Table B holds the same points as the rows below and some others, measured another way and shuffled. Each row below is followed by which row of B it is.
B:
1: [ -50  -70   54    5  -52   18  -85 -122   75 -127  125    9   42  -59
   95  -31    8   51 -185  -38  -96   77   45   57 -114  116  197   76
   97    1]
2: [ -96  -31  -74  -47 -217   98   71  -59  130   69   76   31   66  169
   34   17   54   28  -67  -14  -13  -79  -67   57  189 -104  154 -168
   71   16]
3: [ -31  -62   70  -16  -14  -57 -110 -154   87 -127  116   41   14 -103
  122  -37   21   54 -154  -54 -105   93   50   25  -89  103  137   97
   81   17]
4: [-191  -19  -98  -44 -292   68  130  -88  197   58   67  102  171  194
  155   23    4  129  -51  -28   -6  -78  -67   69   65   36   77  -89
   44   28]
5: [ -71  -79   27   48  -79  109  -78  -80   37 -163   88  -32   74   -4
   41  -26   23   55 -197  -21  -74   75   13   92 -163  120  278   67
  144   -8]
6: [  86  -76  107   33   50  -21 -188  -22   78  -43  102  -80   61 -259
  -60  -88  -15  -18 -176   19  -61   89  157   37  -32  104  123   37
   56  -15]
7: [-141  -68   -1   33 -125   24  -34 -120  124 -116   85   82  119  -61
  138  -10  -54  227 -240  -52 -122   33   20   90 -154  248  158  188
   91   18]
8: [  -9   47 -136 -131  -12 -244 -189  182  -24   45   -5   -6   20  -80
  189  111  273   36  337  -88   -8  121  -54  -12  155   20 -130  215
  -26 -186]
9: [-113   -4  -46  -52 -236  -13   72 -122  212   72   74   80  104  135
  158   -9   59   22  -12  -23   17  -45   -2   54  106  -59   28 -179
   36   56]
10: [-104  -12   -7 -271  -45 -141 -127  -39 -142   -2  274  104  -86  153
  275   32   77  -93  237   28 -151   17   10 -176   -8   98  -10  279
   75 -298]
11: [ -57  -33  -23 -248  -12 -162  -73  -14  -10   38  189   13    7   46
  217   29  129    2  195  -37  -47  107  -92 -119  115   67    0  218
   16 -191]
12: [-131  -47  -64  -30  -96   18  147  -94  140  112  -28  -38  120  112
   49   -9   77  162  -14  -36   74   36 -115   40  147   30  111   -1
   81   27]
13: [ -81  -51   -8  -63 -215    7  -23 -136  208   34    3  117  164   88
   15  -87   15    1   -5   47   43  -62  -29  -39  110  -74    2 -207
   92  110]
14: [-202  -63  -78   51 -125   39   85 -103  152  -95    1   67  162  -13
  155   58  -15  364 -225 -129  -85   62 -113  128  -99  264  181  244
   64   42]
15: [-208   43  -24   58  362   87  667 -128  -92  280 -237  153  162  228
  -59  214 -348   32  385  -90  -21 -103  -99 -329   89  112 -190  123
 -301 -167]
16: [-179  -84  -41   34 -137   58   52  -91  150   -6   30   53  184  -45
   59  -23  -88  336 -253  -27  -73   -4  -34   85  -56  291  148  219
   99   23]
17: [ -61   35 -105 -158  -64 -193 -241  109 -127   17   78   82  -67   28
  193   63  201  -22  300    7 -100   12   29  -75   70   44  -99  253
   84 -242]
18: [  78  -76  126   21   12  -10 -214  -49   97 -123  146   -6   75 -253
  -16  -74  -59  -57 -200    7 -110   72  167   21 -103  105  118   11
   29   -3]
19: [ -48  -91   37   55  -91   84 -150  -62  123 -283   56   55  191 -126
   48   -4  -27   83 -217  -72 -101  107  -30   73 -229  157  216   61
   56   63]
20: [ -30   33  -80 -146  -28 -190 -270  115 -151    8   78   68  -85    1
  158   50  194  -70  304   24 -104   15   61  -88   59   27  -97  234
   87 -249]
21: [-158  -38  -49  -61 -152   12  106 -156  129   10   76  100   65  135
  158   30   15  139  -74  -67  -59  -21  -87   19   68   41  111   24
   57   17]
22: [-119    8   51  101  452   96  585  -99  -97  334 -246  122  172   48
 -236  135 -462   24  284  -15  -43 -142   19 -368  123  161 -219  134
 -299 -159]
23: [ -63  -15  -11 -247  -19 -177 -124  -53  -37 -101  216  114  -32   66
  304   80  127  -64  217  -86 -127  110  -88 -137    2   38   -7  212
  -14 -188]
24: [-194   32  -48   40  445   72  764 -109 -100  410 -289   29  139  243
 -120  211 -282   93  420 -103   66  -54 -175 -327  252   79 -157  151
 -290 -176]
25: [ 122   10   50   18   36 -124 -274   34   -7   -9   43  -60  -76 -176
    0  -47  165 -181   69   24  -33   62  206   30   52  -92    5  -72
   78  -57]
26: [  22  -58   26   48   53  -29 -105   -9   57  -64   38 -139   40 -171
   25  -16  117   79 -127  -65  -12  170   33  114  -28  104  194  116
   81  -20]
27: [-116   68   -5  135  498   40  646  -60 -111  320 -279   57  114   72
 -113  236 -322   10  377 -127  -14  -51  -14 -279  126  104 -208  137
 -361 -180]
28: [-115   12  -52  -71 -196  -88   59 -177  186   41   26  106   34  171
  217    4  150    0   78  -60   33   -3  -43   27  123 -130   -2 -172
   62   80]
29: [ 119  -28   33   46   50  -45 -231  111   19   29  -21 -146   56 -215
 -125  -69  128 -102   35   49   41   90  142   43   70  -19   50  -44
   75  -50]
30: [ -29  -17  -18 -230   30 -204 -155  -29   -5 -199  138  115   24   -1
  305  118  174  -60  264 -159  -99  197 -172 -138  -23   14  -18  204
  -68 -135]
31: [-157  -42  -69  -36 -182   36  117 -123  199  -21   13   99  166  114
  133   40   17  160  -64  -89  -11    5 -142   41   56   33   98  -37
   19   73]
32: [-140  -31  -49  -43 -248   38   52 -127  193    0   24  107  158  163
  111  -21   42   40  -11   -7   26  -42  -60   24   46  -38   58 -160
   75   78]
33: [-149   27   -1  144  398  155  578  -64 -106  205 -307  140  214  123
 -198  198 -392   -6  335  -68  -29 -108  -60 -319   29  110 -166   78
 -301 -133]
34: [-106   -6  -43  -85 -196  -47   24 -174  133   59   28  107    6  203
  135  -29  131  -34   77    0   24  -50  -35  -14  157 -160   22 -190
  117   61]
35: [-151   54   -7  129  439   76  627  -77 -116  293 -273   99  140  114
 -119  215 -350   21  357  -94  -30  -87  -15 -291   78  129 -199  141
 -319 -174]
36: [ -78  -69   29   53 -107   63  -87  -64   95 -135  116   -7  121  -86
   92  -29  -23  114 -237  -27  -94   69   74  119 -189  211  210  116
   98  -10]
37: [ -20  -35   51   37  -37  -38  -94  -74  117 -121  136  -10   68 -152
  160    0   18   50 -172  -80  -97  115  109  111 -150  153  134   85
   16   -9]
38: [  56  -47   53   23   29  -13 -127  -16   59 -100  143  -69   -6 -177
   56   18   49  -13 -168  -81 -107  110   86   93  -22   54  188   43
   11  -37]
39: [ -54   18 -143 -133  -45 -129 -131  212  -67   70   36  -68   69   -3
  139   89  222   63  286  -33    6  101  -69   -3  108  104  -31  263
   25 -244]
40: [ -17   22 -119 -122  -56 -152 -265  188  -35 -160   16   96   97  -76
  180  140  196  -18  297 -104  -86  111  -98  -47  -11   42  -79  195
  -52 -166]
41: [-149   30  -18   46  508   20  715 -116 -107  389 -292   16  107  167
 -121  202 -261   70  424 -117   60  -14 -150 -335  246   72 -176  169
 -301 -168]
42: [  12  -64   38   72  -34   98 -162   14   -2 -117  115  -68   29 -125
  -35  -20    4    9 -220    3 -118   40  116  109 -101  109  251   66
  110  -58]
43: [ -57  -42   36   76  -86   17  -95  -54  114 -150  116   -8  114 -134
  148   -7   -4   92 -213  -61  -96   99  114  146 -225  215  170  109
   52   -8]
44: [-115  -63  -21  -34  -83  -26  -13 -129  138 -132   28   95  125   -8
  144   25   36  164  -85 -104  -61   88 -118   17  -47  108  115  110
   43   49]
45: [  55  -65   79    1  -44  -23 -242   -2   79  -56   96   -4   95 -205
  -46  -98  -16  -44 -113   61  -63   33  157    7  -45   89   60    4
   79  -20]
46: [ 110  -27   38   45  -20    5 -232  142   66   -9   83  -62  105 -262
  -90  -27   -8  -82  -76   31  -66   15  190   59   20   55   46  -39
  -15  -72]
47: [  80   40   14  -84  -57 -154 -243   63   22  -10   89    1    2  -47
  125  -11  192 -272  256   21    6   63  147  -30   35 -130  -93 -134
   10 -104]
48: [-109   -8  -42  -20 -239   30   21  -89  176   16   26   73  144  142
  109  -27   66  -22   24    8   38  -34    7   48   22  -53   38 -193
   69   54]
49: [  56  -29   73   25    9  -76 -164  -37  100  -99  153  -13   13 -234
  112    0   21  -11 -162  -74 -126   97  157   88  -70   94  100   52
  -13  -23]
50: [  49  -91  111   21   51  -35 -196 -101   60  -82   27  -60   54 -179
  -65 -131   39  -23 -116   45   -6  113   97   -8  -61   68  127   30
  144   32]
51: [-197   37   26   -5  434  -18  642 -266 -143  318 -215  191    3  269
  -28  162 -304  -10  425  -67  -40 -111  -78 -416  164   30 -225  145
 -222 -157]
52: [  28  -30   28   40  -54  -31 -230   22   45 -101   55  -20   55 -152
   30  -39   81  -38  -59    7  -58   68  133   73  -86   61   89   21
   90  -29]
53: [-125   57    7  120  474   48  616  -88 -115  270 -262  102  110   90
 -102  232 -336   -1  368 -122  -42  -63  -28 -302   95   98 -201  135
 -342 -169]
54: [  67  -38   45   12    5  -32 -210   25   21  -68  120  -54   -8 -181
   14  -16   63  -47 -102  -16  -98   68  133   64   -9   44  130   45
   55  -66]
55: [  31  -26   28   20  -24  -34 -200   -8   -6  -51   64  -58  -32  -82
   21  -45  131  -76  -29   18  -42   63  123   61  -18   -9  122    0
  133  -51]
56: [  36  -39   75   23   34  -64 -177  -90   24 -119  111  -20  -59 -148
   81  -26   79  -36 -123  -46 -110  100  125   55  -71   40  148   59
   87  -21]
57: [-123   -9  -42  -30 -236   -8   21 -137  194  -11    1   97  135  153
  150  -29   99   -1   40  -13   49   -8  -28   38   16  -68   26 -187
   83   89]
58: [-183  -41  -39   32 -150   10   27 -125  116  -41   71   95   95    0
  171    6  -42  257 -204  -48 -116   -8   30  100 -112  243  124  195
   99   -2]
59: [  86   44  -10  -74  -38 -165 -255   70   20  -60    6  -17   13  -29
  121    9  281 -279  326  -16   55  123   64  -24   40 -191  -80 -162
   20  -64]
60: [  57  -52   69   67    8    8 -192   12   51 -117  126  -79   38 -225
   20  -26   20   -6 -199  -30 -103  100  159  113 -115  127  182   71
   52  -42]
61: [-146   44  -30  150  451   96  602  -47 -106  203 -353  103  199   97
 -148  242 -316   44  382 -134   -6  -36 -113 -291   48  113 -175  137
 -330 -131]
62: [ -91  -25  -66  -35 -186   39   72  -65  180   46   -1   20  141  128
   64    5   91   32   15  -36   58   -4  -91   48  137  -87   81 -176
   42   61]
63: [  62  -29  105   41   39 -105 -200  -80   85 -145  108  -34    7 -221
  124  -42   75  -63 -107  -57  -78  157  170   76 -151   79   97   37
   41    4]
64: [-129  -40  -77  -66 -256   54  103  -81  215  150    6   56  174  163
   19  -47   28   91  -12   34   72  -91  -77   15  213  -53   40 -182
   79   68]
65: [ -72   38 -145  -76 -134 -111 -242  204  -67  -29   -2   50   84   -5
  142   74  190   15  277    4  -46   25   14    7  -15   90  -82  197
   62 -201]
66: [-107  -49  -17  -70 -207   13   39 -158  206   56   13   90  145  128
   49  -75   31   34  -16   27   51  -42  -58  -22  121  -63   39 -177
   98  100]
67: [-141  -17  -40  -61 -244   16   29 -174  127   30   69  113   28  225
  140  -36   80  -13   -1   20   -9  -78   -9   17   75  -99   78 -167
  141   45]
68: [ -97   55   -1   51  534   -7  663 -113 -124  345 -193   98  -10   78
  -83  273 -322   37  333 -177  -95  -78  -72 -322  286   35 -183  172
 -386 -191]
69: [  41  -72   88   39  -25   -9 -230  -45   98 -164  104   19   96 -238
   11  -58  -31    7 -202  -13 -112   76  128   48 -136  132  125   52
   55   17]
70: [ -20   20 -111 -144   30 -197 -168  182  -89   67   42  -48    2  -66
  144   91  220   51  291  -48  -31  112  -43  -39  135   90  -69  300
    9 -245]
71: [ -49   32 -102 -144  -93 -161 -229  159  -58  -29  109   64   38  -27
  215   89  162  -18  262  -27  -94   49   22  -32    2   96  -86  227
    3 -234]
72: [ -98    3  -49  -39 -234   15   35 -101  165   35   27   59   99  188
  123  -17  114  -68   71    3   56  -33  -10   42   75 -129   41 -245
   77   53]

[-147 -161 -145 -325  -59  -33  -41  101  -82  -21  170 -136    0   63
  -36  177  194   79   78 -116 -214 -343    1 -467   59  168   40   22
 -175  -15   -1 -123 -205   38   97]
41
[  85  -21 -153  -23  -66 -136 -119 -307 -162  -52   26  125  -90 -111
   31  120   76  181 -390  -72   -1  -31   70  -48   33  -82  142  -23
 -322 -120 -288 -175  -11  -27  311]
19
[-116   51  -66 -319 -187  -94   38  246 -283 -327  225 -336  -25  101
 -124  183  438  179  -15  -27 -222 -274  165 -313  275  293  -86  134
 -193  -62 -112  -38 -442   45  131]
62
[  85  -63 -266 -195  108   89 -464 -257  195   18  165   98   38   67
  -26  103 -152  -79 -202  -70 -172 -475 -274  -71 -277  258  122 -179
 -385 -144  124 -217   48  126 -114]
66
[  17 -209  -11 -123  134 -165  202  179  109  -81  150   41   -9  163
 -179  -68   20  165   33 -110  201   12  215 -168  224 -155   48   21
  167   12 -134   93  202  -37 -119]
68
[-477   -4  502  609 -193  -67  527  311 -203  408 -516  -84  564   23
   95   73  194  135  497  -31  298  571  295  326  503 -701 -403  164
  558 -205 -152   94 -128  -32 -202]
43
[-496   30  390  468 -342  -32  461  489 -124  177 -367 -331  543  151
 -129  152  179  321  470   64  272  515  517  183  655 -593 -319  281
  507 -396  -90  155 -133  -60 -381]
2
[  82 -125 -300 -300  -15  182 -460 -218  239   77  386  114   48  161
   26  128 -162 -142 -112  -71  -97 -571 -206 -283 -267  368  119  -73
 -451 -135  294 -247   35  166 -193]
70
[  51 -141  -82   30  -64   96   -5 -208   45  -54  -26  -13   51  244
   56   82  254  103 -150   73    4 -166 -162  106    4   -2  -59  111
  -68   67   49   56 -141   18  204]
9
[ 200  -67 -209 -174  117  223 -372 -282  166   94  225  247   12   71
  151   10 -119 -195 -178  -55   -6 -448 -397   54 -303  317   92 -101
 -394  -73  212 -215   43  235 -154]
47
[  37 -194  -20 -187  277  -76  345  143   46   91   76  359    5 -168
  -51 -201  -57   71   66 -240  209  106   68 -207  113 -188  257 -120
   56  -32 -166 -140  326  113  -85]
20
[-128 -253  -30 -157   99 -139  223  111   75  201  175  328  121   -2
  -77  -83  -69   19  195 -303  124  -35  213 -434   96 -201  124 -114
   15   71  -39 -186  295   47  -32]
12
[ -14 -111  -29   -6  165 -172   93   41  -17   19  -50  293   39    3
 -130 -111  -30  113  -15 -249   69   23   93    5   77 -216   96 -159
  -29   81 -199 -125  295   50   39]
18
[-516  -41  449  423   68 -156  550  401  -29  279 -571 -361  553 -126
  -79  111  155  201  462   51  129  538  212  175  481 -667 -288   32
  731 -410 -257  196 -192 -130 -314]
51
[  83 -169 -216 -188   32   40 -376 -260  198   37  274   -1    0  204
   30  152  -62  -77 -172  -19  -63 -465 -181 -185 -192  225    7  -44
 -255  -47  140  -82  -37   32  -52]
8
[ 164 -409 -186 -155  298   65 -155 -223  162  276   11  232 -194   50
  212   11 -161  -50  -67 -130   99 -255 -395 -110 -233  -48  186  -53
  -61   94  -17  -50  228   54    5]
28
[  74 -111 -164 -141   13  205  117 -148   34  -14    0  170   41  -47
   63  -14  159  114 -145    2   -4  -96 -185  -49  -28   40  226   28
 -213 -109   43 -142  -19  151  132]
10
[-486   64  287  362  -24 -188  231  139   40  174 -404 -279  598  -81
 -175  174  113  144  246   19  -75  282  229   88  289 -474 -266 -113
  393 -389 -168   30 -206 -128 -165]
50
[ -91  370   84  -11 -250   50  153  -47   25 -247  313 -117  473 -100
 -151   79  247   27 -195  161   56   32  322  -14  263  183 -109   23
 -192 -548   58 -146 -381  101 -182]
5
[-133  -80   99   52   66  -77  236  128  -24  157  -64  130  192  -92
  -23  -28   -1   85  125 -136  164  162  146  -56  197 -266   25  -37
  112 -164 -143  -91  110   47 -136]
1
[   1   76   76   82  -36    4   61 -129   85  -69  133   20  277  133
  -21   15  183  -36 -108   62   94  -71   29  142   84   36 -184   -1
  -17 -109   48   -2 -173   53  -44]
37
[ -79   76  -10 -238   47 -146   65  122 -118 -343   90 -390   52  -11
 -162  148  379  146 -124   72 -234 -190   18 -137  193  209  -96   -4
  -16 -177 -193   57 -453  -25   83]
3
[  75 -133 -303 -187   22  175 -459 -259  168  125  163  220   18  106
   40   92 -185  -76 -132 -122 -124 -477 -274 -114 -291  225  170 -122
 -460  -79  202 -287  144  177  -94]
16
[  83 -286 -217 -137  180 -111 -273 -247   37  198   18  172 -185  -56
   91  108 -201   54 -190 -179   -3 -211 -158 -205 -162  -97  207 -114
 -201  -31 -185 -155  216  -24   86]
44
[ 134 -203 -254  -60  143   48 -368 -295   77  160  -50  274 -118   23
   83   51 -206   29 -213 -152  -31 -268 -289   35 -246  -23  216 -130
 -322  -11  -49 -203  262   94   44]
69
[  39 -198  -28 -144  188 -132  224   93   56   58  141  287  -11  -28
  -73 -136  -59   79   23 -217  215   40  142 -208  128 -168  162  -74
   37   17 -150  -83  301   52  -64]
21
[ -91   65  -55 -304 -138 -180    5  218 -303 -378  195 -404  -78   74
 -142  206  437  209  -96   -7 -238 -254  161 -268  280  271 -105  110
 -157  -73 -220   17 -470  -14  164]
31
[-115 -124   25   88  154 -153  158   76   13  129 -161  337  158  -19
 -134 -121  -68  114   99 -273   78  109  115   21   91 -348   81 -186
   49   54 -170 -151  346   52   -3]
45
[ 149 -302 -262 -135   57  196 -194 -255   -8  358   41  502 -165  -55
  273  -10 -215  -24  -85 -236  122 -208 -281 -134 -227  -39  329  -22
 -400   37   44 -325  343  209   60]
65
[-411  -48  387  379   -8 -125  442  344  -45  223 -428 -325  450  -24
  -48  118  144  200  373   57  185  446  231  169  460 -561 -281  108
  601 -353 -211  193 -173 -108 -296]
56
[  51 -113  -83  -25  -69  105   63 -205  -24    3   11   64   40   72
  116   71  226   87 -160   35   38 -101 -127    9   21    1   31  100
 -134  -24    0  -41 -136   63  202]
72
[  -1 -206  -46 -119  114 -164  109    1  -22  137  136  255  -29  -43
    7  -34  -56   52   -3 -230  154  -16  131 -267   85 -164  119  -65
  -46   26 -174 -135  220   16   29]
14
[-494   77  334  489 -179 -115  237  227   10  129 -426 -298  637  157
 -196  165  176  191  328   56   14  303  301  271  387 -501 -391   25
  432 -291  -64  113 -187  -99 -222]
6
[  60 -220   -6  -65  273 -122  152  -92   50  130   25  288  -10  -37
   59 -106    7  -27  -36 -182  129  -30 -104  -72  -27 -155   69 -132
   55  116 -151  -62  174   32   89]
63
[  49  -99 -273 -268 -123  222 -368 -191  146  159  415  269   88  128
   80   90 -152 -152  -45 -143  -27 -498 -109 -322 -212  327  139  -36
 -524 -106  327 -349   86  229 -165]
39
[-197   -8 -100 -383 -199  -17   57  242 -209 -195  259 -267   62   64
 -100  194  382  116   99  -72 -268 -338  132 -491  204  306  -31   93
 -224  -77   15 -131 -411   79   96]
24
[ -68  141  -14 -204 -107  -71   50  123 -214 -326  151 -270   70   27
 -112  131  409  127 -111   31 -191 -199   81 -102  214  253 -105   54
 -166 -135 -121  -36 -434   60  101]
32
